Below are the code and all the weights of a small trained network. Each question names an input and a target symbol and asks about switching units off, where a switched-off unit gives its printed mean instead of its output.

import numpy as np


def w(rows, s, z=0):
    codes = np.array(rows[::2]) - 128.0
    scale = np.full(codes.shape[1], s)
    scale[-1] = z or s
    return codes * scale


def norm(h):
    return h / np.sqrt((h * h).mean(-1, keepdims=True) + 1e-5)


def softmax(a):
    e = np.exp(a - a.max(-1, keepdims=True))
    return e / e.sum(-1, keepdims=True)


def log_softmax(a):
    a = a - a.max(-1, keepdims=True)
    return a - np.log(np.exp(a).sum(-1, keepdims=True))


def net(x, mask):
    ids = ['ΓΛΞΠΣΦαδζμτψω'.index(c) for c in x.split()]
    T = len(ids)
    res = E[ids] + P[:T]
    u = 0
    for l in range(2):
        r = norm(res)
        for j in range(3):
            rows = slice(4 * j, 4 * j + 4)
            q, k, v = (r @ M[l][rows].T for M in (Q, K, V))
            z = softmax(np.where(np.tri(T) > 0, q @ k.T / 4**0.5, -1e9)) @ v
            o = O[l][rows]
            res = res + np.where(mask[u + j], z, o[:, -1]) @ o[:, :-1]
        u += 3
    return log_softmax(norm(res)[-1] @ U[:, :-1].T + U[:, -1])


Q, K, V, O = {}, {}, {}, {}
E = w([
[63,177,104],'Γ',
[54,170,129],'Λ',
[73,184,122],'Ξ',
[1,216,138],'Π',
[77,180,113],'Σ',
[215,58,119],'Φ',
[72,153,129],'α',
[55,59,15],'δ',
[73,180,122],'ζ',
[74,154,173],'μ',
[202,179,229],'τ',
[64,194,135],'ψ',
[73,178,118],'ω',
],0.0084)
P = w([
[172,116,117],'0',
[89,148,139],'1',
[5,125,228],'2',
[90,155,126],'3',
[31,98,222],'4',
[85,163,118],'5',
[51,77,220],'6',
[94,160,113],'7',
[60,64,216],'8',
[114,150,102],'9',
],0.013)
Q[0] = w([
[99,154,57],'0.h0',
[95,125,155],'0.h0',
[115,85,172],'0.h0',
[165,144,133],'0.h0',
[100,98,154],'0.h1',
[120,221,75],'0.h1',
[79,52,149],'0.h1',
[67,55,121],'0.h1',
[176,122,199],'0.h2',
[104,179,5],'0.h2',
[101,50,189],'0.h2',
[155,245,59],'0.h2',
],0.018)
K[0] = w([
[90,82,70],'0.h0',
[133,184,107],'0.h0',
[215,188,134],'0.h0',
[124,101,156],'0.h0',
[178,159,105],'0.h1',
[83,148,199],'0.h1',
[204,191,4],'0.h1',
[173,208,61],'0.h1',
[201,193,124],'0.h2',
[100,21,168],'0.h2',
[109,206,27],'0.h2',
[142,36,246],'0.h2',
],0.017)
V[0] = w([
[254,94,95],'0.h0',
[214,53,70],'0.h0',
[36,21,171],'0.h0',
[95,103,179],'0.h0',
[73,78,204],'0.h1',
[173,169,133],'0.h1',
[91,168,32],'0.h1',
[189,133,34],'0.h1',
[120,16,184],'0.h2',
[47,104,85],'0.h2',
[65,65,65],'0.h2',
[200,13,158],'0.h2',
],0.011)
O[0] = w([
[235,193,132,33],'0.h0',
[213,146,110,28],'0.h0',
[115,90,6,76],'0.h0',
[81,136,57,111],'0.h0',
[78,34,163,100],'0.h1',
[140,136,71,139],'0.h1',
[93,196,153,196],'0.h1',
[98,205,54,120],'0.h1',
[115,122,18,56],'0.h2',
[81,195,121,166],'0.h2',
[112,242,77,129],'0.h2',
[186,95,46,2],'0.h2',
],0.012,0.0094)
Q[1] = w([
[142,7,117],'1.h0',
[30,72,122],'1.h0',
[169,25,124],'1.h0',
[92,73,164],'1.h0',
[181,53,100],'1.h1',
[130,201,153],'1.h1',
[161,212,136],'1.h1',
[64,138,131],'1.h1',
[207,173,147],'1.h2',
[135,106,65],'1.h2',
[101,149,172],'1.h2',
[22,142,115],'1.h2',
],0.02)
K[1] = w([
[140,44,34],'1.h0',
[13,136,54],'1.h0',
[136,30,66],'1.h0',
[129,148,65],'1.h0',
[21,98,87],'1.h1',
[196,151,80],'1.h1',
[176,197,73],'1.h1',
[167,113,195],'1.h1',
[197,72,238],'1.h2',
[150,124,74],'1.h2',
[31,161,173],'1.h2',
[5,157,80],'1.h2',
],0.018)
V[1] = w([
[187,50,78],'1.h0',
[137,243,62],'1.h0',
[226,73,138],'1.h0',
[55,87,25],'1.h0',
[191,28,147],'1.h1',
[215,231,90],'1.h1',
[16,97,34],'1.h1',
[87,188,81],'1.h1',
[188,97,159],'1.h2',
[212,197,130],'1.h2',
[219,65,120],'1.h2',
[129,10,148],'1.h2',
],0.012)
O[1] = w([
[123,192,212,16],'1.h0',
[172,116,45,119],'1.h0',
[199,130,217,32],'1.h0',
[69,229,91,105],'1.h0',
[193,40,100,88],'1.h1',
[192,225,87,112],'1.h1',
[11,142,82,50],'1.h1',
[38,235,98,117],'1.h1',
[124,114,201,68],'1.h2',
[20,109,119,65],'1.h2',
[71,171,178,3],'1.h2',
[196,197,221,93],'1.h2',
],0.012,0.011)
U = w([
[107,233,119,124],'Γ',
[39,203,213,10],'Λ',
[141,127,146,131],'Ξ',
[89,100,122,139],'Π',
[157,144,120,138],'Σ',
[152,110,6,179],'Φ',
[190,157,78,162],'α',
[97,214,59,87],'δ',
[154,130,146,140],'ζ',
[132,1,125,127],'μ',
[200,60,98,167],'τ',
[129,98,179,90],'ψ',
[145,149,137,135],'ω',
],0.018,0.012)

Each question gives the input, a string of symbols that net reads in full, and the target symbol t.
The units are the heads (4 rows each of Q, K, V and O). Each row of codes is followed by its name. A weight is (code - 128) times the scale printed after its matrix; where a second scale follows, it is the last column's (O and U).
mask holds one flag per head, layer by layer. A switched-off head (its flag False) gives its mean, the last column of its rows in O, instead of its output. The means were averaged over made-up inputs and are rounded, as every weight is.
A unit's drop is (log p(t) with every unit on - log p(t) with that unit switched off) / (log p(t) with every unit on - log p(t) with every unit switched off).
The circuit of an input: a set's keep is (log p(t) with only the set's units on - log p(t) with every unit switched off) / (log p(t) with every unit on - log p(t) with every unit switched off). Starting from all 6 units, units are removed one at a time, each time the one whose removal leaves the highest keep (on an exact tie, the one counted first), for as long as the keep stays at least 0.8.
circuit, biggest first: the units of the circuit, biggest drop first
unit that matters most: the unit with the biggest drop
heads that matter: for each layer, one digit per head in row order, 1 if its drop is at least 0.15 and else 0, layers parted by /
drop of u: that unit's drop, to one decimal
input δ Σ α, target δ: circuit, biggest first -> 1.h1, 0.h0
input Λ Φ Λ Γ Λ δ Λ μ Π, target Λ: circuit, biggest first -> 0.h2, 0.h1
input α Σ ω ζ α, target α: circuit, biggest first -> 0.h0, 0.h1, 1.h0
input Γ Γ δ, target Γ: circuit, biggest first -> 0.h1
input Φ Φ α ψ α, target Φ: circuit, biggest first -> 0.h1, 0.h0
input δ τ ψ μ δ ψ α τ Λ, target δ: circuit, biggest first -> 0.h0, 1.h1, 1.h0
input τ Λ Λ, target τ: circuit, biggest first -> 0.h0, 1.h1, 0.h2
input Λ ω τ Γ α, target Λ: circuit, biggest first -> 0.h2, 0.h1
input μ ζ Ξ, target μ: circuit, biggest first -> 1.h1, 0.h2
input Λ δ δ τ Λ Λ Λ, target Λ: heads that matter -> 111 / 000
input Λ Π τ Λ τ, target Λ: heads that matter -> 011 / 010
input ψ Γ Γ ζ Γ Γ δ Λ, target Φ: heads that matter -> 001 / 000
input τ δ Λ τ ζ ζ, target μ: heads that matter -> 010 / 010
input ζ Λ Ξ Λ τ τ Γ τ Σ ω, target μ: unit that matters most -> 0.h1
input Λ Γ Λ ψ Λ Γ τ Λ δ, target Λ: heads that matter -> 011 / 000
input Γ δ Π, target Γ: heads that matter -> 111 / 010
input τ Λ ψ Γ Π, target τ: heads that matter -> 100 / 010
input ψ Γ Λ Ξ μ δ, target Φ: heads that matter -> 000 / 000
input Λ Γ δ Λ α Ξ, target Φ: heads that matter -> 001 / 001
input δ Λ ζ, target δ: heads that matter -> 000 / 010
input Γ Λ Γ Γ Π ω Φ, target Γ: heads that matter -> 010 / 010
input ψ Λ Γ Λ Π τ δ Γ Γ Φ, target Φ: circuit, biggest first -> 0.h2
input α δ ζ Γ, target Φ: drop of 0.h2 -> 0.2
